Below is a small trained network, with its code and all its weights. Each question gives an input and a class and asks what happens when units are switched off, that is, made to give their printed mean instead of their output.

import numpy as np


def w(rows, s, z=0):
    codes = np.array(rows[::2]) - 128.0
    scale = np.full(codes.shape[1], s)
    scale[-1] = z or s
    return codes * scale


def f(y):
    return y / 2 * (1 + np.tanh(0.7978845608 * (y + 0.044715 * y**3)))


def log_softmax(a):
    a = a - a.max(-1, keepdims=True)
    return a - np.log(np.exp(a).sum(-1, keepdims=True))


def net(x, mask):
    res = np.array(x, float).reshape(1, 4) / 4 @ E
    y = f(res @ A[0][:, :-1].T + A[0][:, -1])
    res = res + np.where(mask, y, B[0][:, -1]) @ B[0][:, :-1]
    return log_softmax(res[-1] @ U[:, :-1].T + U[:, -1])


A, B = {}, {}
E = w([
[135,98,163,149,127,120,72,116,144],'x0',
[170,83,168,117,186,250,158,199,36],'x1',
[110,108,128,128,107,113,136,136,112],'x2',
[73,114,190,149,206,113,235,6,109],'x3',
],0.013)
A[0] = w([
[41,191,75,188,75,99,134,51,225,193],'n1',
[117,135,185,195,205,125,179,74,103,28],'n2',
[67,130,162,179,183,129,178,51,64,25],'n3',
[145,123,154,130,204,109,177,176,38,149],'n4',
[167,106,52,162,63,168,106,219,165,4],'n5',
[79,132,245,168,200,113,207,84,89,83],'n6',
[104,67,193,152,166,237,149,166,69,120],'n7',
[193,79,175,89,195,159,145,132,79,165],'n8',
[140,63,171,159,165,254,174,124,84,81],'n9',
[63,171,126,160,139,73,149,108,181,45],'n10',
],0.0097,0.0023)
B[0] = w([
[84,6,130,148,207,74,207,44,186,254],'n1',
[108,192,71,120,77,254,70,181,105,205],'n2',
[151,220,148,179,65,248,81,181,107,214],'n3',
[56,82,122,56,220,82,177,118,137,200],'n4',
[151,203,82,93,110,197,11,200,118,234],'n5',
[199,235,148,131,60,235,45,178,45,235],'n6',
[50,45,64,96,228,78,193,158,182,244],'n7',
[94,163,175,90,68,54,168,46,164,213],'n8',
[51,23,101,114,206,35,196,70,126,238],'n9',
[101,10,106,203,155,72,173,188,94,191],'n10',
],0.0084,0.016)
U = w([
[51,28,167,172,192,63,225,58,168,255],'0',
[199,220,81,148,48,254,60,206,76,1],'1',
],0.008,0.0029)

Each question gives the input, the list of numbers given to net, and the class t.
The units are the neurons (one row each of A and B). Each row of codes is followed by its name. A weight is (code - 128) times the scale printed after its matrix; where a second scale follows, it is the last column's (A, B and U).
mask holds one flag per neuron, in row order. A switched-off neuron (its flag False) gives its mean, the last column of its row in B, instead of its output. The means were averaged over made-up inputs and are rounded, as every weight is.
A unit's drop is (log p(t) with every unit on - log p(t) with that unit switched off) / (log p(t) with every unit on - log p(t) with every unit switched off).
most important unit: the unit with the biggest drop
k most important neurons: the k neurons with the biggest drops, biggest first
drop of u: that unit's drop, to one decimal
input [6,5,-2,-5], class 0: most important unit -> n6
input [-5,4,-4,5], class 1: 4 most important neurons -> n6, n3, n2, n1
input [6,2,-3,3], class 1: 2 most important neurons -> n1, n6
input [-7,5,-2,8], class 1: 2 most important neurons -> n6, n3
input [5,5,3,-5], class 0: 2 most important neurons -> n6, n7
input [-4,6,-1,8], class 1: 4 most important neurons -> n6, n3, n2, n1
input [-2,5,0,-5], class 0: 2 most important neurons -> n6, n3
input [3,6,1,-6], class 0: 2 most important neurons -> n6, n7
input [3,5,1,7], class 1: 3 most important neurons -> n6, n3, n2
input [6,4,-8,5], class 1: 4 most important neurons -> n6, n2, n3, n1
input [2,0,-1,-1], class 1: 4 most important neurons -> n1, n9, n7, n4
input [-2,4,7,5], class 1: drop of n6 -> 1.5
input [-3,3,2,8], class 1: drop of n6 -> 0.4
input [-4,3,-4,5], class 1: drop of n6 -> 0.8
